Below is a small trained network, with its code and all its weights. Each question gives an input and a class and asks what happens when units are switched off, that is, made to give their printed mean instead of their output.

import numpy as np


def w(rows, s, z=0):
    codes = np.array(rows[::2]) - 128.0
    scale = np.full(codes.shape[1], s)
    scale[-1] = z or s
    return codes * scale


def f(y):
    return np.maximum(y, 0)


def log_softmax(a):
    a = a - a.max(-1, keepdims=True)
    return a - np.log(np.exp(a).sum(-1, keepdims=True))


def net(x, mask):
    res = np.array(x, float).reshape(1, 8) / 4 @ E
    y = f(res @ A[0][:, :-1].T + A[0][:, -1])
    res = res + np.where(mask, y, B[0][:, -1]) @ B[0][:, :-1]
    return log_softmax(res[-1] @ U[:, :-1].T + U[:, -1])


A, B = {}, {}
E = w([
[207,68,133,88],'x0',
[252,33,13,129],'x1',
[186,199,212,39],'x2',
[106,202,84,15],'x3',
[47,113,100,93],'x4',
[138,140,155,83],'x5',
[171,3,84,8],'x6',
[106,171,97,34],'x7',
],0.0059)
A[0] = w([
[119,148,16,187,254],'N1',
[137,54,204,144,92],'N2',
[40,239,203,112,209],'N3',
[115,108,131,148,88],'N4',
[143,237,92,222,217],'N5',
[254,146,132,30,199],'N6',
[221,122,87,183,118],'N7',
[35,106,137,154,161],'N8',
],0.0092,0.0056)
B[0] = w([
[173,125,1,72,204],'N1',
[105,120,163,247,151],'N2',
[199,223,87,123,248],'N3',
[93,127,196,158,134],'N4',
[181,176,104,85,225],'N5',
[163,79,75,192,217],'N6',
[218,71,104,155,174],'N7',
[28,166,111,130,181],'N8',
],0.0083,0.012)
U = w([
[158,215,124,158,118],'0',
[129,134,132,109,25],'1',
[126,113,191,86,1],'2',
[121,101,170,175,163],'3',
[248,67,83,124,119],'4',
[137,135,58,92,226],'5',
],0.015,0.0088)

Each question gives the input, the list of numbers given to net, and the class t.
The units are the neurons (one row each of A and B). Each row of codes is followed by its name. A weight is (code - 128) times the scale printed after its matrix; where a second scale follows, it is the last column's (A, B and U).
mask holds one flag per neuron, in row order. A switched-off neuron (its flag False) gives its mean, the last column of its row in B, instead of its output. The means were averaged over made-up inputs and are rounded, as every weight is.
A unit's drop is (log p(t) with every unit on - log p(t) with that unit switched off) / (log p(t) with every unit on - log p(t) with every unit switched off).
The circuit of an input: a set's keep is (log p(t) with only the set's units on - log p(t) with every unit switched off) / (log p(t) with every unit on - log p(t) with every unit switched off). Starting from all 8 units, units are removed one at a time, each time the one whose removal leaves the highest keep (on an exact tie, the one counted first), for as long as the keep stays at least 0.8.
circuit, biggest first: the units of the circuit, biggest drop first
top k neurons: the k neurons with the biggest drops, biggest first
drop when u is switched off: that unit's drop, to one decimal
input [-5,0,6,7,-3,-8,6,3], class 4: circuit, biggest first : [N6]
input [-1,-4,6,-3,-1,0,4,-4], class 3: circuit, biggest first : [N1 N5]
input [0,5,8,0,-2,6,-8,-3], class 4: circuit, biggest first : [N6 N8]
input [4,1,5,5,6,6,-4,8], class 0: top 3 neurons : [N1 N3 N7]
input [1,-7,0,7,3,-8,4,-5], class 0: circuit, biggest first : [N1 N3]
input [2,-6,-5,-7,-5,2,0,-2], class 3: circuit, biggest first : [N3 N2]
input [-1,-6,0,-7,7,-3,2,-1], class 3: top 4 neurons : [N5 N1 N2 N4]
input [-3,1,-5,-8,-8,-2,-8,4], class 4: top 2 neurons : [N7 N1]
input [2,-8,2,8,7,-1,-1,4], class 0: top 2 neurons : [N3 N1]
input [-2,6,-1,8,-2,3,2,8], class 4: drop when N8 is switched off : 0.3
input [5,-5,-7,-3,4,6,4,-4], class 3: drop when N2 is switched off : 0.1
input [5,-1,5,-6,3,-3,0,-5], class 3: drop when N3 is switched off : 0.2
